Below are the code and all the weights of a small trained network. Each question names an input and a class and asks about switching units off, where a switched-off unit gives its printed mean instead of its output.

import numpy as np


def w(rows, s, z=0):
    codes = np.array(rows[::2]) - 128.0
    scale = np.full(codes.shape[1], s)
    scale[-1] = z or s
    return codes * scale


def norm(h):
    return h / np.sqrt((h * h).mean(-1, keepdims=True) + 1e-5)


def f(y):
    return y / 2 * (1 + np.tanh(0.7978845608 * (y + 0.044715 * y**3)))


def log_softmax(a):
    a = a - a.max(-1, keepdims=True)
    return a - np.log(np.exp(a).sum(-1, keepdims=True))


def net(x, mask):
    res = np.array(x, float).reshape(1, 3) / 4 @ E
    u = 0
    for l in range(2):
        y = f(norm(res) @ A[l][:, :-1].T + A[l][:, -1])
        res = res + np.where(mask[u : u + 10], y, B[l][:, -1]) @ B[l][:, :-1]
        u += 10
    return log_softmax(norm(res)[-1] @ U[:, :-1].T + U[:, -1])


A, B = {}, {}
E = w([
[150,12,42],'x0',
[146,199,1],'x1',
[253,136,151],'x2',
],0.0025)
A[0] = w([
[123,75,198,3],'L0N0',
[149,185,47,57],'L0N1',
[112,197,181,43],'L0N2',
[249,112,165,31],'L0N3',
[128,135,121,90],'L0N4',
[118,66,204,17],'L0N5',
[7,99,123,22],'L0N6',
[112,195,179,34],'L0N7',
[123,82,186,3],'L0N8',
[139,18,89,34],'L0N9',
],0.011,0.0014)
B[0] = w([
[61,147,88,188],'L0N0',
[18,164,112,218],'L0N1',
[118,63,165,187],'L0N2',
[227,204,133,226],'L0N3',
[121,131,126,123],'L0N4',
[42,154,89,206],'L0N5',
[250,225,146,225],'L0N6',
[120,68,164,182],'L0N7',
[79,144,99,168],'L0N8',
[99,46,204,253],'L0N9',
],0.023,0.0039)
A[1] = w([
[196,97,116,63],'L1N0',
[144,150,88,99],'L1N1',
[126,36,187,28],'L1N2',
[44,131,41,90],'L1N3',
[130,7,187,2],'L1N4',
[107,128,163,85],'L1N5',
[190,68,99,185],'L1N6',
[135,119,128,127],'L1N7',
[152,112,146,12],'L1N8',
[53,147,83,32],'L1N9',
],0.014,0.0011)
B[1] = w([
[119,191,87,148],'L1N0',
[162,129,181,133],'L1N1',
[149,43,229,235],'L1N2',
[2,229,117,243],'L1N3',
[140,37,255,255],'L1N4',
[67,144,162,164],'L1N5',
[42,211,170,138],'L1N6',
[137,125,106,124],'L1N7',
[118,89,59,132],'L1N8',
[36,160,75,226],'L1N9',
],0.02,0.0055)
U = w([
[5,188,87,198],'0',
[131,25,223,200],'1',
[249,227,129,174],'2',
[122,144,140,189],'3',
[160,68,30,5],'4',
[160,68,40,2],'5',
[156,71,48,13],'6',
[162,56,23,10],'7',
],0.012,0.0064)

Each question gives the input, the list of numbers given to net, and the class t.
The units are the neurons (one row each of A and B). Each row of codes is followed by its name. A weight is (code - 128) times the scale printed after its matrix; where a second scale follows, it is the last column's (A, B and U).
mask holds one flag per neuron, layer by layer. A switched-off neuron (its flag False) gives its mean, the last column of its row in B, instead of its output. The means were averaged over made-up inputs and are rounded, as every weight is.
A unit's drop is (log p(t) with every unit on - log p(t) with that unit switched off) / (log p(t) with every unit on - log p(t) with every unit switched off).
The circuit of an input: a set's keep is (log p(t) with only the set's units on - log p(t) with every unit switched off) / (log p(t) with every unit on - log p(t) with every unit switched off). Starting from the 12 units with the biggest drops (on a tie, the unit counted first), units are removed one at a time, each time the one whose removal leaves the highest keep (on an exact tie, the one counted first), for as long as the keep stays at least 0.8.
units of the circuit, in order: the units of the circuit, biggest drop first
k most important neurons: the k neurons with the biggest drops, biggest first
k most important neurons of layer l: the k neurons of layer l with the biggest drops, biggest first
drop of u: that unit's drop, to one decimal
input [0,-5,8], class 2: units of the circuit, in order -> [L0N3]
input [-7,6,4], class 1: 2 most important neurons of layer 0 -> [L0N2; L0N7]
input [-7,-8,3], class 0: 4 most important neurons -> [L0N5; L0N9; L0N0; L0N8]
input [6,-7,6], class 0: 2 most important neurons of layer 0 -> [L0N5; L0N6]
input [-3,7,8], class 2: 3 most important neurons of layer 0 -> [L0N3; L0N5; L0N0]
input [-6,5,-6], class 1: units of the circuit, in order -> [L0N5; L1N3]
input [-7,2,-6], class 1: 3 most important neurons -> [L0N2; L0N7; L0N3]
input [-8,0,-7], class 1: 2 most important neurons of layer 0 -> [L0N2; L0N7]
input [3,-5,5], class 0: 4 most important neurons of layer 0 -> [L0N5; L0N0; L0N6; L0N8]
input [-7,4,-7], class 1: 3 most important neurons -> [L0N2; L0N7; L0N3]
input [2,-7,7], class 0: 4 most important neurons -> [L0N5; L0N0; L0N6; L0N8]
input [-4,0,5], class 2: 2 most important neurons -> [L0N3; L0N9]
input [-8,6,1], class 1: 2 most important neurons of layer 0 -> [L0N2; L0N7]
input [5,-2,-6], class 2: units of the circuit, in order -> [L0N6]
input [-1,-4,6], class 2: 2 most important neurons -> [L0N3; L0N1]
input [-6,-8,8], class 0: 2 most important neurons of layer 1 -> [L1N4; L1N2]
input [8,-8,7], class 0: drop of L0N1 -> -0.1
input [-7,5,-2], class 1: drop of L0N7 -> 0.2
input [4,-4,4], class 0: drop of L0N5 -> 3.7
input [-2,0,-7], class 2: most important neuron of layer 0 -> [L0N6]
